Below is a small trained network, with its code and all its weights. Each question gives an input and a class and asks what happens when units are switched off, that is, made to give their printed mean instead of their output.

import numpy as np


def w(rows, s, z=0):
    codes = np.array(rows[::2]) - 128.0
    scale = np.full(codes.shape[1], s)
    scale[-1] = z or s
    return codes * scale


def f(y):
    return y / 2 * (1 + np.tanh(0.7978845608 * (y + 0.044715 * y**3)))


def log_softmax(a):
    a = a - a.max(-1, keepdims=True)
    return a - np.log(np.exp(a).sum(-1, keepdims=True))


def net(x, mask):
    res = np.array(x, float).reshape(1, 2) / 4 @ E
    y = f(res @ A[0][:, :-1].T + A[0][:, -1])
    res = res + np.where(mask, y, B[0][:, -1]) @ B[0][:, :-1]
    return log_softmax(res[-1] @ U[:, :-1].T + U[:, -1])


A, B = {}, {}
E = w([
[82,110,61,210,10,99,224,115,160],'x0',
[111,149,179,171,146,220,179,3,121],'x1',
],0.0061)
A[0] = w([
[121,123,119,121,80,93,129,229,141,112],'n0',
[145,126,109,110,129,86,106,188,127,100],'n1',
[114,129,85,171,5,111,181,117,135,99],'n2',
[131,129,140,140,125,142,157,16,137,95],'n3',
[120,133,156,138,131,166,142,61,128,141],'n4',
[133,130,146,102,231,141,91,134,123,90],'n5',
[129,127,129,132,121,125,127,145,127,254],'n6',
],0.016,0.0099)
B[0] = w([
[101,156,110,175,121,170,114,164,101,195],'n0',
[105,140,127,167,121,165,110,157,105,171],'n1',
[148,137,207,98,153,134,87,136,131,250],'n2',
[106,149,106,169,117,161,115,167,104,205],'n3',
[95,176,101,139,118,124,111,154,115,203],'n4',
[127,155,211,123,129,145,84,150,126,179],'n5',
[76,255,96,80,114,73,138,47,142,220],'n6',
],0.028,0.012)
U = w([
[157,124,244,79,147,125,84,130,141,114],'0',
[92,145,46,201,102,168,124,156,80,112],'1',
[118,157,67,78,118,14,167,39,169,255],'2',
[139,95,116,130,128,118,128,131,115,91],'3',
[167,103,117,150,130,125,153,132,155,90],'4',
[150,80,111,128,123,135,137,125,127,101],'5',
[161,94,113,137,128,136,158,124,154,94],'6',
[161,88,114,143,126,124,142,129,150,94],'7',
],0.011,0.005)

Each question gives the input, the list of numbers given to net, and the class t.
The units are the neurons (one row each of A and B). Each row of codes is followed by its name. A weight is (code - 128) times the scale printed after its matrix; where a second scale follows, it is the last column's (A, B and U).
mask holds one flag per neuron, in row order. A switched-off neuron (its flag False) gives its mean, the last column of its row in B, instead of its output. The means were averaged over made-up inputs and are rounded, as every weight is.
A unit's drop is (log p(t) with every unit on - log p(t) with that unit switched off) / (log p(t) with every unit on - log p(t) with every unit switched off).
The circuit of an input: a set's keep is (log p(t) with only the set's units on - log p(t) with every unit switched off) / (log p(t) with every unit on - log p(t) with every unit switched off). Starting from all 7 units, units are removed one at a time, each time the one whose removal leaves the highest keep (on an exact tie, the one counted first), for as long as the keep stays at least 0.8.
circuit, biggest first: the units of the circuit, biggest drop first
unit that matters most: the unit with the biggest drop
top k neurons: the k neurons with the biggest drops, biggest first
drop of u: that unit's drop, to one decimal
input [-2,-3], class 2: unit that matters most	n2
input [-5,6], class 1: top 2 neurons	[n2; n4]
input [-3,-4], class 1: top 2 neurons	[n2; n1]
input [-5,-8], class 1: top 3 neurons	[n2; n0; n1]
input [-3,2], class 2: circuit, biggest first	[n2; n0]
input [-4,-6], class 1: top 3 neurons	[n2; n1; n0]
input [7,-7], class 0: top 3 neurons	[n2; n3; n4]
input [-2,4], class 1: top 4 neurons	[n2; n6; n4; n3]
input [-1,-2], class 2: top 2 neurons	[n2; n3]
input [1,3], class 2: top 2 neurons	[n0; n1]
input [3,0], class 2: drop of n5	0.4
input [7,-1], class 0: drop of n4	0.0
input [-4,7], class 1: drop of n2	0.5
input [2,-2], class 2: drop of n3	0.1
input [0,-3], class 2: unit that matters most	n3
